Here is a tiny trained network, its code and every weight. The questions are about switching its units off for an input and a class, where a switched-off unit gives its printed mean instead of its output.

import numpy as np


def w(rows, s, z=0):
    codes = np.array(rows[::2]) - 128.0
    scale = np.full(codes.shape[1], s)
    scale[-1] = z or s
    return codes * scale


def f(y):
    return np.maximum(y, 0)


def log_softmax(a):
    a = a - a.max(-1, keepdims=True)
    return a - np.log(np.exp(a).sum(-1, keepdims=True))


def net(x, mask):
    res = np.array(x, float).reshape(1, 5) / 4 @ E
    y = f(res @ A[0][:, :-1].T + A[0][:, -1])
    res = res + np.where(mask, y, B[0][:, -1]) @ B[0][:, :-1]
    return log_softmax(res[-1] @ U[:, :-1].T + U[:, -1])


A, B = {}, {}
E = w([
[20,87,139,109,97],'x0',
[113,145,145,95,245],'x1',
[104,114,129,197,170],'x2',
[140,251,148,97,144],'x3',
[131,94,165,191,125],'x4',
],0.011)
A[0] = w([
[108,188,164,192,182,184],'N0',
[207,67,28,213,60,255],'N1',
[36,108,169,47,188,204],'N2',
[101,73,135,222,100,111],'N3',
[184,203,145,130,190,154],'N4',
[59,101,177,177,19,205],'N5',
[134,241,171,143,168,189],'N6',
[196,192,180,98,150,153],'N7',
[63,94,133,43,163,130],'N8',
[126,213,183,118,60,138],'N9',
[40,39,118,119,128,198],'N10',
[151,248,179,124,83,183],'N11',
[105,91,168,249,68,150],'N12',
[108,202,192,59,69,151],'N13',
[241,97,90,62,106,188],'N14',
[95,2,117,111,164,225],'N15',
],0.01,0.0046)
B[0] = w([
[67,111,89,133,199,185],'N0',
[215,39,154,167,134,250],'N1',
[26,180,142,4,158,217],'N2',
[84,117,168,213,103,202],'N3',
[142,93,71,102,225,208],'N4',
[94,160,180,179,110,244],'N5',
[146,149,58,118,210,220],'N6',
[179,128,72,64,182,204],'N7',
[51,182,87,53,74,187],'N8',
[208,222,89,214,113,198],'N9',
[37,133,167,153,86,228],'N10',
[185,139,90,123,140,227],'N11',
[52,88,222,254,151,222],'N12',
[180,207,102,163,84,208],'N13',
[232,78,121,88,98,201],'N14',
[82,126,191,84,77,229],'N15',
],0.0086,0.012)
U = w([
[71,167,137,36,101,162],'0',
[186,193,121,140,54,3],'1',
[210,29,150,116,95,210],'2',
[150,134,8,88,239,72],'3',
[106,80,217,207,106,157],'4',
],0.011,0.0018)

Each question gives the input, the list of numbers given to net, and the class t.
The units are the neurons (one row each of A and B). Each row of codes is followed by its name. A weight is (code - 128) times the scale printed after its matrix; where a second scale follows, it is the last column's (A, B and U).
mask holds one flag per neuron, in row order. A switched-off neuron (its flag False) gives its mean, the last column of its row in B, instead of its output. The means were averaged over made-up inputs and are rounded, as every weight is.
A unit's drop is (log p(t) with every unit on - log p(t) with that unit switched off) / (log p(t) with every unit on - log p(t) with every unit switched off).
The circuit of an input: a set's keep is (log p(t) with only the set's units on - log p(t) with every unit switched off) / (log p(t) with every unit on - log p(t) with every unit switched off). Starting from the 12 units with the biggest drops (on a tie, the unit counted first), units are removed one at a time, each time the one whose removal leaves the highest keep (on an exact tie, the one counted first), for as long as the keep stays at least 0.8.
circuit, biggest first: the units of the circuit, biggest drop first
k most important neurons: the k neurons with the biggest drops, biggest first
drop of u: that unit's drop, to one decimal
input [-1,-2,-4,1,-8], class 3: circuit, biggest first => [N15]
input [-1,1,-1,-8,-7], class 2: circuit, biggest first => [N1; N14]
input [1,-1,-5,5,4], class 3: circuit, biggest first => [N15; N10]
input [2,-2,-6,-7,-3], class 4: circuit, biggest first => [N10; N7]
input [-6,-5,-5,2,1], class 2: circuit, biggest first => [N14; N1]
input [-8,-1,1,-2,-2], class 2: 2 most important neurons => [N1; N14]
input [-3,4,2,-7,-5], class 0: 2 most important neurons => [N12; N15]
input [8,-3,-7,6,-4], class 1: 2 most important neurons => [N13; N9]
input [4,2,-3,5,-4], class 3: drop of N15 => 0.1
input [-6,-1,-8,-2,-6], class 2: drop of N15 => -0.1
input [3,0,-8,3,3], class 1: drop of N4 => 0.1
